Below is a small trained network, with its code and all its weights. Each question gives an input and a target symbol and asks what happens when units are switched off, that is, made to give their printed mean instead of their output.

import numpy as np


def w(rows, s, z=0):
    codes = np.array(rows[::2]) - 128.0
    scale = np.full(codes.shape[1], s)
    scale[-1] = z or s
    return codes * scale


def norm(h):
    return h / np.sqrt((h * h).mean(-1, keepdims=True) + 1e-5)


def f(y):
    return y / 2 * (1 + np.tanh(0.7978845608 * (y + 0.044715 * y**3)))


def softmax(a):
    e = np.exp(a - a.max(-1, keepdims=True))
    return e / e.sum(-1, keepdims=True)


def log_softmax(a):
    a = a - a.max(-1, keepdims=True)
    return a - np.log(np.exp(a).sum(-1, keepdims=True))


def net(x, mask):
    ids = ['αβγητφψ'.index(c) for c in x.split()]
    T = len(ids)
    res = E[ids] + P[:T]
    u = 0
    for l in range(2):
        r = norm(res)
        for j in range(2):
            rows = slice(4 * j, 4 * j + 4)
            q, k, v = (r @ M[l][rows].T for M in (Q, K, V))
            z = softmax(np.where(np.tri(T) > 0, q @ k.T / 4**0.5, -1e9)) @ v
            o = O[l][rows]
            res = res + np.where(mask[u + j], z, o[:, -1]) @ o[:, :-1]
        u += 2
        y = f(norm(res) @ A[l][:, :-1].T + A[l][:, -1])
        res = res + np.where(mask[u : u + 4], y, B[l][:, -1]) @ B[l][:, :-1]
        u += 4
    return log_softmax(norm(res)[-1] @ U[:, :-1].T + U[:, -1])


Q, K, V, O, A, B = {}, {}, {}, {}, {}, {}
E = w([
[40,123,200,120,168,140,108,83,157,127,216],'α',
[198,111,39,104,85,160,161,210,142,204,116],'β',
[95,149,124,45,4,103,137,102,157,151,204],'γ',
[89,111,141,192,183,221,74,159,93,138,199],'η',
[215,82,219,73,121,199,82,111,176,54,113],'τ',
[176,64,126,136,183,149,152,204,106,187,207],'φ',
[176,127,155,141,92,167,191,144,189,164,77],'ψ',
],0.011)
P = w([
[164,105,22,154,145,76,87,49,208,108,128],'0',
[10,22,181,143,97,74,132,216,170,110,60],'1',
[84,160,206,121,164,205,251,219,116,2,149],'2',
[156,146,121,108,120,113,133,49,115,189,150],'3',
[25,17,177,131,93,88,120,202,160,123,49],'4',
[144,218,194,146,162,139,209,204,147,15,191],'5',
[133,183,151,102,146,107,122,69,74,201,130],'6',
[25,18,176,133,79,113,128,189,157,120,38],'7',
[168,239,210,148,139,119,202,190,133,46,194],'8',
[124,203,177,96,203,87,75,94,29,177,91],'9',
[3,3,167,118,53,122,127,196,184,120,55],'10',
],0.0083)
Q[0] = w([
[185,183,113,176,153,93,101,52,119,120,131],'0.h1',
[160,208,197,86,151,140,81,231,160,78,242],'0.h1',
[100,78,102,158,132,89,75,113,119,147,128],'0.h1',
[176,243,119,202,99,95,143,183,137,79,176],'0.h1',
[203,102,91,121,174,160,193,230,119,163,92],'0.h2',
[96,118,169,62,90,62,169,160,201,78,37],'0.h2',
[218,194,199,139,181,170,157,83,147,71,188],'0.h2',
[162,254,52,130,138,53,202,184,117,92,175],'0.h2',
],0.0082)
K[0] = w([
[82,142,186,108,118,152,163,170,107,109,100],'0.h1',
[150,154,156,91,152,127,84,95,95,173,135],'0.h1',
[109,80,135,160,133,100,141,144,127,109,166],'0.h1',
[118,174,153,103,154,104,153,139,48,184,86],'0.h1',
[188,107,104,160,158,137,166,169,134,166,86],'0.h2',
[138,145,125,83,83,118,155,101,179,121,95],'0.h2',
[165,108,246,135,163,113,141,123,110,124,131],'0.h2',
[129,149,146,90,102,100,167,180,112,184,159],'0.h2',
],0.012)
V[0] = w([
[208,120,91,148,105,167,40,187,68,137,130],'0.h1',
[159,68,114,71,179,68,129,217,73,87,189],'0.h1',
[95,96,178,239,98,125,159,123,92,75,204],'0.h1',
[119,150,130,185,208,149,100,114,125,145,93],'0.h1',
[191,119,137,184,150,129,158,103,78,188,99],'0.h2',
[118,190,168,106,116,141,107,205,59,110,160],'0.h2',
[194,83,89,163,121,109,162,172,154,53,84],'0.h2',
[160,149,132,145,217,113,2,142,90,111,81],'0.h2',
],0.0062)
O[0] = w([
[154,147,107,166,62,179,125,123,152,81,212,195],'0.h1',
[3,180,91,94,113,104,84,57,135,149,82,79],'0.h1',
[127,100,179,16,32,136,111,107,81,168,144,135],'0.h1',
[181,114,123,158,114,81,128,101,93,59,84,189],'0.h1',
[102,103,137,79,84,179,84,89,174,94,186,84],'0.h2',
[145,177,117,146,172,158,145,142,199,136,94,84],'0.h2',
[54,175,169,129,110,121,79,118,84,134,146,149],'0.h2',
[76,152,33,99,80,98,201,94,143,143,91,5],'0.h2',
],0.0065,0.0021)
A[0] = w([
[146,176,77,107,141,210,3,91,18,145,170,34],'0.n1',
[139,98,56,53,96,123,204,134,158,172,27,253],'0.n2',
[28,208,164,129,103,141,143,101,195,140,119,73],'0.n3',
[24,167,167,192,188,127,70,248,13,141,135,144],'0.n4',
],0.0048,0.0013)
B[0] = w([
[141,112,253,149,247,87,192,150,146,163,94,159],'0.n1',
[145,93,106,228,80,207,96,65,177,131,180,150],'0.n2',
[151,107,73,127,9,142,158,106,180,128,186,144],'0.n3',
[192,122,201,66,58,115,118,90,190,80,68,253],'0.n4',
],0.0068,0.0038)
Q[1] = w([
[187,167,176,113,134,237,254,147,83,90,165],'1.h1',
[126,215,116,143,186,70,141,107,96,161,93],'1.h1',
[160,216,104,98,170,209,221,65,102,154,191],'1.h1',
[226,220,190,164,145,101,171,127,84,90,129],'1.h1',
[148,36,126,146,62,186,135,143,212,136,146],'1.h2',
[150,93,47,112,50,84,79,131,163,94,146],'1.h2',
[84,50,92,113,117,114,115,168,234,152,130],'1.h2',
[117,204,102,121,159,161,111,134,91,198,105],'1.h2',
],0.008)
K[1] = w([
[174,169,71,75,166,128,155,48,109,156,94],'1.h1',
[82,216,151,53,136,102,141,192,134,116,97],'1.h1',
[66,170,76,29,185,139,152,119,110,197,101],'1.h1',
[199,255,132,101,122,145,180,115,90,180,76],'1.h1',
[151,104,51,142,147,87,63,90,151,144,151],'1.h2',
[86,58,123,158,104,99,143,113,147,133,79],'1.h2',
[146,49,70,162,118,56,111,64,126,86,120],'1.h2',
[135,178,143,102,84,174,147,101,151,160,111],'1.h2',
],0.0084)
V[1] = w([
[92,88,160,168,176,210,76,171,127,120,40],'1.h1',
[106,122,210,23,102,126,116,90,233,3,90],'1.h1',
[66,127,163,161,60,132,123,211,104,134,128],'1.h1',
[175,37,120,245,180,82,45,70,168,127,178],'1.h1',
[180,13,71,93,78,53,108,56,197,68,69],'1.h2',
[69,128,177,112,118,88,162,167,91,38,142],'1.h2',
[185,153,176,93,111,165,121,118,129,204,216],'1.h2',
[131,246,170,63,89,208,165,131,169,124,131],'1.h2',
],0.0057)
O[1] = w([
[138,125,161,183,118,43,152,158,56,151,130,126],'1.h1',
[61,68,89,117,87,59,222,149,194,130,144,125],'1.h1',
[134,144,160,84,161,171,140,173,107,89,139,91],'1.h1',
[77,205,104,99,41,58,138,97,3,131,180,255],'1.h1',
[141,207,99,215,176,142,46,100,153,105,149,160],'1.h2',
[194,31,154,89,162,156,62,198,145,165,106,124],'1.h2',
[78,132,75,58,77,144,95,107,84,138,112,176],'1.h2',
[32,154,174,162,74,60,147,125,85,167,157,61],'1.h2',
],0.0073,0.0088)
A[1] = w([
[209,162,51,131,108,158,101,11,151,93,180,74],'1.n1',
[95,90,111,144,86,87,70,95,176,160,110,53],'1.n2',
[162,157,86,100,93,139,121,4,139,143,124,167],'1.n3',
[118,95,156,73,101,90,110,162,97,175,85,4],'1.n4',
],0.011,0.0028)
B[1] = w([
[44,107,48,96,240,52,122,85,212,190,53,252],'1.n1',
[157,215,194,105,193,222,2,188,33,170,139,149],'1.n2',
[230,119,73,116,102,118,148,2,111,123,199,229],'1.n3',
[54,142,127,237,170,125,135,92,51,101,58,172],'1.n4',
],0.0097,0.011)
U = w([
[235,56,179,175,186,146,150,168,161,119,142,215],'α',
[82,120,113,175,42,68,184,164,190,99,159,103],'β',
[30,110,185,145,178,103,146,161,104,164,26,73],'γ',
[133,126,69,93,144,86,118,94,186,126,135,250],'η',
[117,247,141,233,185,128,66,171,167,102,165,4],'τ',
[68,135,177,1,117,200,109,176,169,163,94,136],'φ',
[190,133,164,154,48,140,106,86,25,123,192,72],'ψ',
],0.0094,0.0028)

Each question gives the input, a string of symbols that net reads in full, and the target symbol t.
The units are the heads (4 rows each of Q, K, V and O) and the neurons (one row each of A and B). Each row of codes is followed by its name. A weight is (code - 128) times the scale printed after its matrix; where a second scale follows, it is the last column's (O, A, B and U).
mask holds one flag per unit, layer by layer, with each layer's heads first. A switched-off unit (its flag False) gives its mean, the last column of its rows in O or B, instead of its output. The means were averaged over made-up inputs and are rounded, as every weight is.
A unit's drop is (log p(t) with every unit on - log p(t) with that unit switched off) / (log p(t) with every unit on - log p(t) with every unit switched off).
The circuit of an input: a set's keep is (log p(t) with only the set's units on - log p(t) with every unit switched off) / (log p(t) with every unit on - log p(t) with every unit switched off). Starting from all 12 units, units are removed one at a time, each time the one whose removal leaves the highest keep (on an exact tie, the one counted first), for as long as the keep stays at least 0.8.
units of the circuit, in order: the units of the circuit, biggest drop first
top k neurons: the k neurons with the biggest drops, biggest first
k most important neurons of layer l: the k neurons of layer l with the biggest drops, biggest first
which heads matter: for each layer, one digit per head in row order, 1 if its drop is at least 0.15 and else 0, layers parted by /
input γ α ψ η η η τ φ, target γ: top 2 neurons => [1.n4 1.n3]
input τ η ψ β β φ α γ, target τ: which heads matter => 01 / 01
input φ γ τ η φ, target φ: which heads matter => 10 / 10
input τ φ ψ τ, target ψ: which heads matter => 01 / 11
input α φ η η φ γ γ ψ α ψ, target ψ: units of the circuit, in order => [1.h2 1.n1]
input τ φ ψ ψ γ, target τ: which heads matter => 00 / 01
input ψ η η τ β, target ψ: units of the circuit, in order => [1.n1]
input ψ ψ γ γ β ψ τ β φ, target β: which heads matter => 01 / 11
input γ η α α η ψ, target γ: which heads matter => 10 / 01
input φ τ η ψ τ η, target α: units of the circuit, in order => [0.h1 1.h1]
input α γ γ, target γ: which heads matter => 01 / 01
input β τ β γ φ τ τ, target γ: which heads matter => 00 / 11
input φ τ φ η η, target φ: 2 most important neurons of layer 1 => [1.n2 1.n3]
input α φ η η η η φ τ, target α: top neuron => [1.n1]
input τ ψ α η γ γ β ψ τ ψ τ, target τ: units of the circuit, in order => [1.h2 1.n2]
input β α τ φ α η τ, target ψ: which heads matter => 01 / 01
input ψ β τ, target α: which heads matter => 11 / 00
input γ τ α φ β, target γ: which heads matter => 11 / 10
input ψ φ β ψ φ η β, target ψ: units of the circuit, in order => [1.h2 1.n1 0.n1]
input α η γ α γ, target α: which heads matter => 01 / 11
input β η β, target τ: units of the circuit, in order => [0.h1 0.h2]
input τ η β, target β: units of the circuit, in order => [1.h1 1.n1]
input φ α η α, target ψ: which heads matter => 11 / 01
input ψ η τ ψ η η β ψ τ γ α, target ψ: units of the circuit, in order => [1.n1]
input β τ β ψ τ ψ, target α: which heads matter => 10 / 00
input η β η, target ψ: 2 most important neurons of layer 0 => [0.n4 0.n1]
input η ψ γ η ψ ψ, target ψ: units of the circuit, in order => [1.n1 0.h2]
